Here is a tiny trained network, its code and every weight. The questions are about switching its units off for an input and a target symbol, where a switched-off unit gives its printed mean instead of its output.

import numpy as np


def w(rows, s, z=0):
    codes = np.array(rows[::2]) - 128.0
    scale = np.full(codes.shape[1], s)
    scale[-1] = z or s
    return codes * scale


def f(y):
    return np.maximum(y, 0)


def softmax(a):
    e = np.exp(a - a.max(-1, keepdims=True))
    return e / e.sum(-1, keepdims=True)


def log_softmax(a):
    a = a - a.max(-1, keepdims=True)
    return a - np.log(np.exp(a).sum(-1, keepdims=True))


def net(x, mask):
    ids = ['αβδθξστφ'.index(c) for c in x.split()]
    T = len(ids)
    res = E[ids] + P[:T]
    u = 0
    for l in range(3):
        q, k, v = (res @ M[l].T for M in (Q, K, V))
        z = softmax(np.where(np.tri(T) > 0, q @ k.T / 3**0.5, -1e9)) @ v
        res = res + np.where(mask[u], z, O[l][:, -1]) @ O[l][:, :-1]
        u += 1
        y = f(res @ A[l][:, :-1].T + A[l][:, -1])
        res = res + np.where(mask[u : u + 4], y, B[l][:, -1]) @ B[l][:, :-1]
        u += 4
    return log_softmax(res[-1] @ U[:, :-1].T + U[:, -1])


Q, K, V, O, A, B = {}, {}, {}, {}, {}, {}
E = w([
[182,117,206,108,115,147,53,97,71,133,160,148],'α',
[141,213,101,66,174,148,160,153,115,62,123,57],'β',
[102,110,204,157,193,129,89,206,91,207,114,145],'δ',
[167,130,131,198,174,38,205,129,65,173,166,105],'θ',
[85,58,41,152,119,123,113,134,123,236,162,198],'ξ',
[99,150,133,132,179,97,89,219,159,10,85,157],'σ',
[158,136,123,60,72,224,105,117,144,221,134,143],'τ',
[144,182,88,162,175,189,114,44,106,170,20,172],'φ',
],0.012)
P = w([
[128,115,136,168,14,71,88,220,106,110,82,25],'0',
[230,163,156,144,177,196,102,215,254,201,136,79],'1',
[218,160,144,125,177,166,114,171,203,172,158,112],'2',
[191,157,132,107,177,159,131,155,159,150,167,131],'3',
[172,167,139,98,176,129,146,130,127,143,162,143],'4',
[164,149,132,75,172,130,163,123,132,132,152,169],'5',
[143,151,133,72,178,121,166,99,121,131,138,168],'6',
[135,143,127,79,192,115,183,79,90,115,158,166],'7',
[128,140,132,73,180,120,184,75,100,112,140,179],'8',
[118,125,127,71,186,112,196,67,100,114,142,173],'9',
[99,118,127,66,169,98,199,68,114,111,141,186],'10',
[98,115,139,64,180,105,206,60,123,111,120,185],'11',
[85,104,146,60,168,101,218,57,141,130,96,191],'12',
],0.0065)
Q[0] = w([
[91,129,1,243,115,159,168,69,169,135,52,115],'L0H0',
[231,129,111,110,128,234,94,103,130,214,164,187],'L0H0',
[158,76,194,169,205,116,152,180,121,220,160,198],'L0H0',
],0.0067)
K[0] = w([
[92,147,1,182,156,133,198,78,174,127,64,153],'L0H0',
[166,104,109,120,39,166,101,61,119,206,104,96],'L0H0',
[120,80,171,211,120,85,143,172,87,225,160,127],'L0H0',
],0.0073)
V[0] = w([
[59,76,166,192,118,111,38,111,156,103,73,225],'L0H0',
[153,186,210,118,182,141,87,149,151,11,106,81],'L0H0',
[135,118,82,230,254,81,179,146,132,148,80,144],'L0H0',
],0.0055)
O[0] = w([
[189,105,122,254,106,133,131,141,6,88,60,174,82],'L0H0',
[180,28,203,190,173,152,155,148,176,224,104,174,5],'L0H0',
[75,213,79,181,206,126,102,152,98,164,163,215,176],'L0H0',
],0.0079,0.0025)
A[0] = w([
[83,97,103,104,188,150,158,167,207,190,206,230,84],'L0N0',
[253,160,135,234,168,165,181,46,128,196,73,148,47],'L0N1',
[180,40,199,32,145,138,201,8,211,118,132,74,3],'L0N2',
[202,51,182,203,175,222,57,129,35,137,81,214,63],'L0N3',
],0.0049,0.0017)
B[0] = w([
[189,180,226,91,153,197,171,52,197,173,113,142,252],'L0N0',
[61,137,121,15,71,102,99,202,104,26,238,105,187],'L0N1',
[25,215,2,213,139,95,241,69,46,101,93,225,240],'L0N2',
[78,167,139,86,142,78,226,16,180,184,134,193,226],'L0N3',
],0.0059,0.0038)
Q[1] = w([
[151,76,181,159,119,101,133,171,135,121,169,67],'L1H0',
[123,184,158,32,222,120,254,28,132,183,148,216],'L1H0',
[133,80,126,157,137,119,155,170,141,158,137,135],'L1H0',
],0.0084)
K[1] = w([
[77,208,129,86,171,146,114,90,74,84,160,185],'L1H0',
[97,45,127,213,24,60,103,209,85,101,41,3],'L1H0',
[146,214,167,116,134,101,125,69,88,113,77,147],'L1H0',
],0.007)
V[1] = w([
[93,95,183,161,137,1,149,124,31,155,188,70],'L1H0',
[103,239,130,78,188,222,132,88,70,201,190,32],'L1H0',
[239,85,73,113,132,85,210,154,191,63,179,28],'L1H0',
],0.0044)
O[1] = w([
[181,64,101,207,185,128,82,74,136,89,45,94,253],'L1H0',
[170,129,91,24,116,3,145,83,169,153,84,110,128],'L1H0',
[16,167,164,160,136,94,126,9,225,60,163,75,41],'L1H0',
],0.0065,0.0028)
A[1] = w([
[226,152,77,103,148,180,144,125,158,101,94,137,253],'L1N0',
[166,141,209,166,167,113,196,109,141,143,100,154,44],'L1N1',
[147,198,191,68,142,156,1,125,102,47,90,87,243],'L1N2',
[152,47,153,81,139,168,114,80,126,109,133,126,248],'L1N3',
],0.0071,0.0036)
B[1] = w([
[73,114,212,151,186,42,110,159,35,168,99,150,254],'L1N0',
[57,187,2,71,92,151,166,59,85,76,114,159,192],'L1N1',
[183,31,156,200,162,102,201,188,174,188,190,47,169],'L1N2',
[175,179,175,206,100,122,121,143,106,211,137,142,177],'L1N3',
],0.0062,0.0068)
Q[2] = w([
[95,189,161,120,218,90,155,130,94,253,161,215],'L2H0',
[53,210,127,103,228,74,228,95,22,181,101,179],'L2H0',
[139,100,129,108,95,216,100,132,195,61,130,82],'L2H0',
],0.0062)
K[2] = w([
[108,98,119,189,49,120,156,115,123,74,74,2],'L2H0',
[142,71,136,199,80,77,129,183,154,88,68,13],'L2H0',
[139,150,146,103,197,172,181,101,146,159,194,198],'L2H0',
],0.0066)
V[2] = w([
[143,184,247,168,170,111,210,73,153,170,64,157],'L2H0',
[50,133,111,45,140,173,167,199,188,146,81,129],'L2H0',
[159,94,154,106,2,173,124,59,105,190,70,99],'L2H0',
],0.0058)
O[2] = w([
[81,171,209,97,108,117,1,106,88,112,115,111,59],'L2H0',
[40,145,182,174,33,49,170,186,145,183,210,151,111],'L2H0',
[147,17,152,31,143,163,145,165,124,59,209,123,252],'L2H0',
],0.0062,0.0035)
A[2] = w([
[129,132,107,192,159,124,88,114,98,154,32,113,161],'L2N0',
[112,135,117,156,112,58,178,189,79,2,108,80,250],'L2N1',
[146,194,110,97,112,54,137,172,132,149,128,126,16],'L2N2',
[107,194,182,162,72,73,96,104,215,190,177,128,72],'L2N3',
],0.0068,0.002)
B[2] = w([
[161,160,148,71,74,99,121,165,172,147,213,96,253],'L2N0',
[181,99,170,140,124,139,53,186,165,186,133,126,191],'L2N1',
[118,118,80,103,136,171,84,118,86,123,93,158,188],'L2N2',
[123,2,134,154,134,114,112,174,88,124,55,96,211],'L2N3',
],0.008,0.005)
U = w([
[30,73,133,171,124,67,106,116,101,115,40,94,39],'α',
[209,41,255,142,127,131,60,233,134,234,111,103,253],'β',
[46,223,51,69,122,85,134,71,30,73,75,221,191],'δ',
[64,202,174,230,83,201,107,140,123,95,137,139,117],'θ',
[73,113,181,68,78,93,149,153,178,88,195,127,65],'ξ',
[140,88,149,110,154,188,42,93,104,46,68,102,66],'σ',
[153,202,139,130,114,77,72,51,202,121,88,88,98],'τ',
[165,86,47,201,131,144,188,136,139,127,68,125,73],'φ',
],0.0041,0.004)

Each question gives the input, a string of symbols that net reads in full, and the target symbol t.
The units are the heads (3 rows each of Q, K, V and O) and the neurons (one row each of A and B). Each row of codes is followed by its name. A weight is (code - 128) times the scale printed after its matrix; where a second scale follows, it is the last column's (O, A, B and U).
mask holds one flag per unit, layer by layer, with each layer's heads first. A switched-off unit (its flag False) gives its mean, the last column of its rows in O or B, instead of its output. The means were averaged over made-up inputs and are rounded, as every weight is.
A unit's drop is (log p(t) with every unit on - log p(t) with that unit switched off) / (log p(t) with every unit on - log p(t) with every unit switched off).
The circuit of an input: a set's keep is (log p(t) with only the set's units on - log p(t) with every unit switched off) / (log p(t) with every unit on - log p(t) with every unit switched off). Starting from the 12 units with the biggest drops (on a tie, the unit counted first), units are removed one at a time, each time the one whose removal leaves the highest keep (on an exact tie, the one counted first), for as long as the keep stays at least 0.8.
units of the circuit, in order: the units of the circuit, biggest drop first
unit that matters most: the unit with the biggest drop
k most important neurons: the k neurons with the biggest drops, biggest first
input τ ξ θ ξ α ξ τ φ φ, target ξ: units of the circuit, in order -> L2H0, L1H0, L0H0, L0N1
input δ τ ξ φ θ ξ τ δ ξ θ, target β: 2 most important neurons -> L2N1, L0N3
input φ β ξ α, target δ: unit that matters most -> L0H0
input θ ξ σ τ, target τ: units of the circuit, in order -> L1H0, L2H0
input ξ α σ δ ξ ξ φ, target φ: 4 most important neurons -> L1N2, L0N0, L0N3, L1N3
input τ φ β ξ σ, target ξ: units of the circuit, in order -> L0H0, L2H0, L1H0
input δ σ δ α φ, target β: units of the circuit, in order -> L0N2, L1N2
input θ δ α φ δ φ α α α, target τ: units of the circuit, in order -> L1H0, L2H0, L2N0
input σ α β β, target θ: units of the circuit, in order -> L0H0, L1H0, L0N2, L2H0
input σ φ σ, target θ: units of the circuit, in order -> L0H0, L1H0, L1N1, L2H0
input σ ξ σ β α σ τ, target θ: units of the circuit, in order -> L1H0, L0H0, L2H0
input τ σ θ ξ ξ ξ σ ξ α φ θ ξ τ, target ξ: units of the circuit, in order -> L0H0, L2H0
input α ξ ξ α σ ξ β α σ, target σ: units of the circuit, in order -> L0H0, L2H0, L1N3
input θ σ δ φ α δ, target τ: unit that matters most -> L1H0
input β σ τ τ α δ β α τ ξ, target α: 2 most important neurons -> L2N3, L2N0
input δ θ θ δ β δ ξ φ φ δ, target δ: units of the circuit, in order -> L1N1, L0H0, L0N3
input τ θ δ θ δ θ φ τ β α, target ξ: units of the circuit, in order -> L0H0, L2H0, L1H0
input ξ φ ξ ξ ξ ξ δ ξ δ, target φ: units of the circuit, in order -> L2H0, L0H0, L1N0, L0N0
input α δ φ τ β φ φ σ σ δ, target σ: units of the circuit, in order -> L2H0, L0H0, L1H0, L1N3
input φ σ σ β θ, target δ: unit that matters most -> L0H0
input θ ξ φ δ θ τ α β τ, target τ: 2 most important neurons -> L0N2, L2N0
input ξ β τ ξ α ξ, target φ: 3 most important neurons -> L0N0, L1N0, L0N3
input θ β β τ δ ξ δ ξ, target τ: 2 most important neurons -> L2N0, L0N0
input ξ ξ σ β β θ ξ δ, target φ: 2 most important neurons -> L1N0, L0N0
input δ τ α β β ξ δ φ, target β: 2 most important neurons -> L1N2, L0N2
input θ α φ φ σ δ β α δ ξ β, target τ: 2 most important neurons -> L2N0, L0N3
input φ φ ξ δ φ ξ δ ξ θ ξ σ β, target β: most important neuron -> L0N3
input φ α σ θ δ, target δ: 2 most important neurons -> L1N1, L0N3
